-0.04 0.31 0.93 0.92 0.66 -0.72 -1.18 -0.02
-2.65 -7.34 5.37 2.08 2.43 -1.89 -3.25 2.56
-0.93 1.80 -2.14 2.34 -5.75 1.80 1.09 -3.29
0.02 0.12 1.24 0.80 1.26 -0.96 -1.40 0.30
|
-2.65 -7.34 5.37 2.08 2.43 -1.89 -3.25 2.56
0.02 0.12 1.24 0.80 1.26 -0.96 -1.40 0.30
-0.04 0.31 0.93 0.92 0.66 -0.72 -1.18 -0.02
-0.93 1.80 -2.14 2.34 -5.75 1.80 1.09 -3.29

4.70 -0.13 1.05 0.66 1.13 -5.49 -3.05 2.98 -3.75 0.99 -5.81 1.70 -1.01 2.29 -2.08 5.23
5.79 -0.47 1.18 -1.03 0.13 -6.56 -3.45 3.11 -3.66 0.21 -4.20 -0.29 -1.34 6.48 -1.33 4.81
0.03 -1.59 -0.43 -1.64 -1.73 -0.78 0.06 -1.70 0.47 -0.62 5.97 -4.79 -2.07 4.51 1.37 -2.77
-0.62 -1.14 -0.49 -2.28 -2.05 0.44 0.70 -1.78 1.49 -1.25 6.32 -4.76 -1.05 4.82 2.01 -3.49
0.13 -1.82 -0.43 0.69 -0.27 -1.81 -0.54 -1.47 -1.12 1.00 3.79 -3.10 -3.08 0.71 -0.18 -1.23
|
0.13 -1.82 -0.43 0.69 -0.27 -1.81 -0.54 -1.47 -1.12 1.00 3.79 -3.10 -3.08 0.71 -0.18 -1.23
0.03 -1.59 -0.43 -1.64 -1.73 -0.78 0.06 -1.70 0.47 -0.62 5.97 -4.79 -2.07 4.51 1.37 -2.77
-0.62 -1.14 -0.49 -2.28 -2.05 0.44 0.70 -1.78 1.49 -1.25 6.32 -4.76 -1.05 4.82 2.01 -3.49
5.79 -0.47 1.18 -1.03 0.13 -6.56 -3.45 3.11 -3.66 0.21 -4.20 -0.29 -1.34 6.48 -1.33 4.81
4.70 -0.13 1.05 0.66 1.13 -5.49 -3.05 2.98 -3.75 0.99 -5.81 1.70 -1.01 2.29 -2.08 5.23

-0.33 0.24 -0.16 0.52 0.51 -0.74
-1.09 2.71 -0.23 2.45 3.57 1.40
-0.03 -2.81 -0.15 -2.98 -3.57 4.88
0.38 0.02 0.20 -0.33 -0.23 0.60
-0.41 3.52 0.05 3.46 4.47 -3.07
-0.17 -5.28 -0.45 -4.78 -6.31 5.09
-0.44 -0.06 -0.27 0.54 0.30 -1.76
-0.22 -4.51 -0.52 -3.38 -5.07 0.68
-0.22 -0.52 -0.11 -0.55 -0.60 1.63
0.44 -0.38 0.23 -0.91 -0.82 1.94
|
-0.17 -5.28 -0.45 -4.78 -6.31 5.09
-0.22 -4.51 -0.52 -3.38 -5.07 0.68
-0.03 -2.81 -0.15 -2.98 -3.57 4.88
-0.22 -0.52 -0.11 -0.55 -0.60 1.63
0.44 -0.38 0.23 -0.91 -0.82 1.94
-0.44 -0.06 -0.27 0.54 0.30 -1.76
0.38 0.02 0.20 -0.33 -0.23 0.60
-0.33 0.24 -0.16 0.52 0.51 -0.74
-1.09 2.71 -0.23 2.45 3.57 1.40
-0.41 3.52 0.05 3.46 4.47 -3.07

2.47 3.37 6.94 5.17 5.25 3.65 3.39
-6.69 -1.79 -7.06 6.76 -0.75 6.97 -0.22
-1.44 4.65 1.50 4.65 4.72 0.21 -4.39
5.33 4.17 -1.31 -6.31 0.55 0.34 1.04
-1.17 -1.32 -2.57 4.60 4.60 -1.74 -2.40
-6.52 -1.02 5.63 7.08 -3.57 -1.74 -5.76
|
-6.69 -1.79 -7.06 6.76 -0.75 6.97 -0.22
-1.17 -1.32 -2.57 4.60 4.60 -1.74 -2.40
-6.52 -1.02 5.63 7.08 -3.57 -1.74 -5.76
2.47 3.37 6.94 5.17 5.25 3.65 3.39
5.33 4.17 -1.31 -6.31 0.55 0.34 1.04
-1.44 4.65 1.50 4.65 4.72 0.21 -4.39

1.54 -3.68 -3.62
-3.04 4.71 4.79
0.16 -0.15 0.03
2.65 -5.93 -5.80
-3.42 7.92 7.70
0.22 -0.35 -0.58
-3.09 5.62 5.42
|
2.65 -5.93 -5.80
1.54 -3.68 -3.62
0.22 -0.35 -0.58
0.16 -0.15 0.03
-3.04 4.71 4.79
-3.09 5.62 5.42
-3.42 7.92 7.70

-0.84 -1.58 0.79
-1.57 -3.86 -1.18
-6.23 -0.89 -3.83
-2.67 -1.55 -4.54
1.94 -3.17 -1.22
5.16 -6.29 -8.41
0.28 -0.88 8.27
2.61 -3.06 -1.26
3.85 4.88 1.96
|
5.16 -6.29 -8.41
-1.57 -3.86 -1.18
1.94 -3.17 -1.22
2.61 -3.06 -1.26
-0.84 -1.58 0.79
-2.67 -1.55 -4.54
-6.23 -0.89 -3.83
0.28 -0.88 8.27
3.85 4.88 1.96

-4.41 -3.94 -2.70 -5.93 1.07 0.53 6.65 1.96 0.18 4.01 -4.28 1.61 -1.52
-1.20 -2.98 -2.70 -4.49 1.07 1.02 0.65 1.58 0.18 1.38 -4.28 1.35 -0.79
6.14 -3.44 -2.70 -7.55 1.07 6.14 -4.92 -0.87 0.75 4.01 -4.28 2.71 0.69
|
-4.41 -3.94 -2.70 -5.93 1.07 0.53 6.65 1.96 0.18 4.01 -4.28 1.61 -1.52
6.14 -3.44 -2.70 -7.55 1.07 6.14 -4.92 -0.87 0.75 4.01 -4.28 2.71 0.69
-1.20 -2.98 -2.70 -4.49 1.07 1.02 0.65 1.58 0.18 1.38 -4.28 1.35 -0.79
